Below is a small trained network, with its code and all its weights. Each question gives an input and a class and asks what happens when units are switched off, that is, made to give their printed mean instead of their output.

import numpy as np


def w(rows, s, z=0):
    codes = np.array(rows[::2]) - 128.0
    scale = np.full(codes.shape[1], s)
    scale[-1] = z or s
    return codes * scale


def f(y):
    return y / 2 * (1 + np.tanh(0.7978845608 * (y + 0.044715 * y**3)))


def log_softmax(a):
    a = a - a.max(-1, keepdims=True)
    return a - np.log(np.exp(a).sum(-1, keepdims=True))


def net(x, mask):
    res = np.array(x, float).reshape(1, 4) / 4 @ E
    y = f(res @ A[0][:, :-1].T + A[0][:, -1])
    res = res + np.where(mask, y, B[0][:, -1]) @ B[0][:, :-1]
    return log_softmax(res[-1] @ U[:, :-1].T + U[:, -1])


A, B = {}, {}
E = w([
[75,34,192,170,158],'x0',
[196,57,199,118,99],'x1',
[207,92,101,112,250],'x2',
[128,131,129,126,128],'x3',
],0.013)
A[0] = w([
[157,84,186,60,127,203],'N0',
[90,84,169,253,158,224],'N1',
[98,158,71,174,169,150],'N2',
[154,54,156,65,127,254],'N3',
[209,215,109,63,143,159],'N4',
[217,138,133,114,194,198],'N5',
[155,111,95,167,210,184],'N6',
[94,132,113,201,163,121],'N7',
[151,34,103,124,128,245],'N8',
[138,118,61,56,114,187],'N9',
[167,36,155,144,164,3],'N10',
[189,130,145,67,29,148],'N11',
[186,94,85,103,166,36],'N12',
[46,177,83,164,112,213],'N13',
[42,146,151,117,76,207],'N14',
[189,159,140,102,40,199],'N15',
[143,147,130,177,123,174],'N16',
[83,74,193,183,144,143],'N17',
[99,74,210,156,137,34],'N18',
[68,159,47,149,149,140],'N19',
[181,110,94,138,196,208],'N20',
[130,129,149,73,63,159],'N21',
[81,53,151,146,130,75],'N22',
],0.014,0.0073)
B[0] = w([
[164,208,92,114,61,216],'N0',
[68,40,182,74,213,252],'N1',
[78,68,203,92,200,191],'N2',
[139,208,112,190,49,236],'N3',
[204,175,98,81,89,237],'N4',
[195,63,82,30,84,243],'N5',
[70,91,201,140,184,224],'N6',
[61,121,255,138,186,162],'N7',
[171,197,153,192,102,225],'N8',
[145,158,39,174,115,185],'N9',
[81,53,187,102,198,208],'N10',
[54,158,185,209,242,212],'N11',
[206,226,45,159,47,184],'N12',
[205,109,87,42,89,247],'N13',
[184,165,66,58,36,251],'N14',
[49,113,238,178,243,223],'N15',
[133,96,178,89,144,144],'N16',
[215,117,68,47,96,232],'N17',
[200,178,71,74,43,203],'N18',
[231,141,86,85,84,211],'N19',
[99,52,162,81,167,235],'N20',
[76,146,146,180,178,191],'N21',
[128,143,79,136,90,196],'N22',
],0.0086,0.015)
U = w([
[182,178,79,148,89,170],'0',
[177,91,87,106,134,48],'1',
[80,70,194,193,247,251],'2',
],0.012,0.0025)

Each question gives the input, the list of numbers given to net, and the class t.
The units are the neurons (one row each of A and B). Each row of codes is followed by its name. A weight is (code - 128) times the scale printed after its matrix; where a second scale follows, it is the last column's (A, B and U).
mask holds one flag per neuron, in row order. A switched-off neuron (its flag False) gives its mean, the last column of its row in B, instead of its output. The means were averaged over made-up inputs and are rounded, as every weight is.
A unit's drop is (log p(t) with every unit on - log p(t) with that unit switched off) / (log p(t) with every unit on - log p(t) with every unit switched off).
The circuit of an input: a set's keep is (log p(t) with only the set's units on - log p(t) with every unit switched off) / (log p(t) with every unit on - log p(t) with every unit switched off). Starting from the 12 units with the biggest drops (on a tie, the unit counted first), units are removed one at a time, each time the one whose removal leaves the highest keep (on an exact tie, the one counted first), for as long as the keep stays at least 0.8.
circuit, biggest first: the units of the circuit, biggest drop first
unit that matters most: the unit with the biggest drop
k most important neurons: the k neurons with the biggest drops, biggest first
drop of u: that unit's drop, to one decimal
input [6,8,-1,-8], class 0: circuit, biggest first -> (N3)
input [1,6,-1,5], class 0: 2 most important neurons -> (N0 N6)
input [-8,-6,4,6], class 1: 3 most important neurons -> (N2 N3 N20)
input [1,-4,-6,-8], class 1: 3 most important neurons -> (N3 N8 N0)
input [1,-4,7,-7], class 2: 2 most important neurons -> (N6 N14)
input [-1,6,1,5], class 0: 4 most important neurons -> (N1 N0 N3 N6)
input [-6,5,0,4], class 2: 3 most important neurons -> (N15 N11 N14)
input [2,0,2,-6], class 2: 2 most important neurons -> (N14 N13)
input [1,-5,-8,3], class 1: 3 most important neurons -> (N3 N8 N13)
input [-3,6,6,4], class 0: 3 most important neurons -> (N12 N3 N1)
input [0,3,-8,-8], class 2: 2 most important neurons -> (N15 N11)
input [1,2,-1,8], class 0: 2 most important neurons -> (N6 N10)
input [-3,7,0,2], class 2: drop of N15 -> 0.4
input [3,-6,-5,-8], class 1: drop of N8 -> 0.1
input [0,8,0,0], class 2: drop of N9 -> 0.1
input [-8,6,8,-6], class 0: unit that matters most -> N12
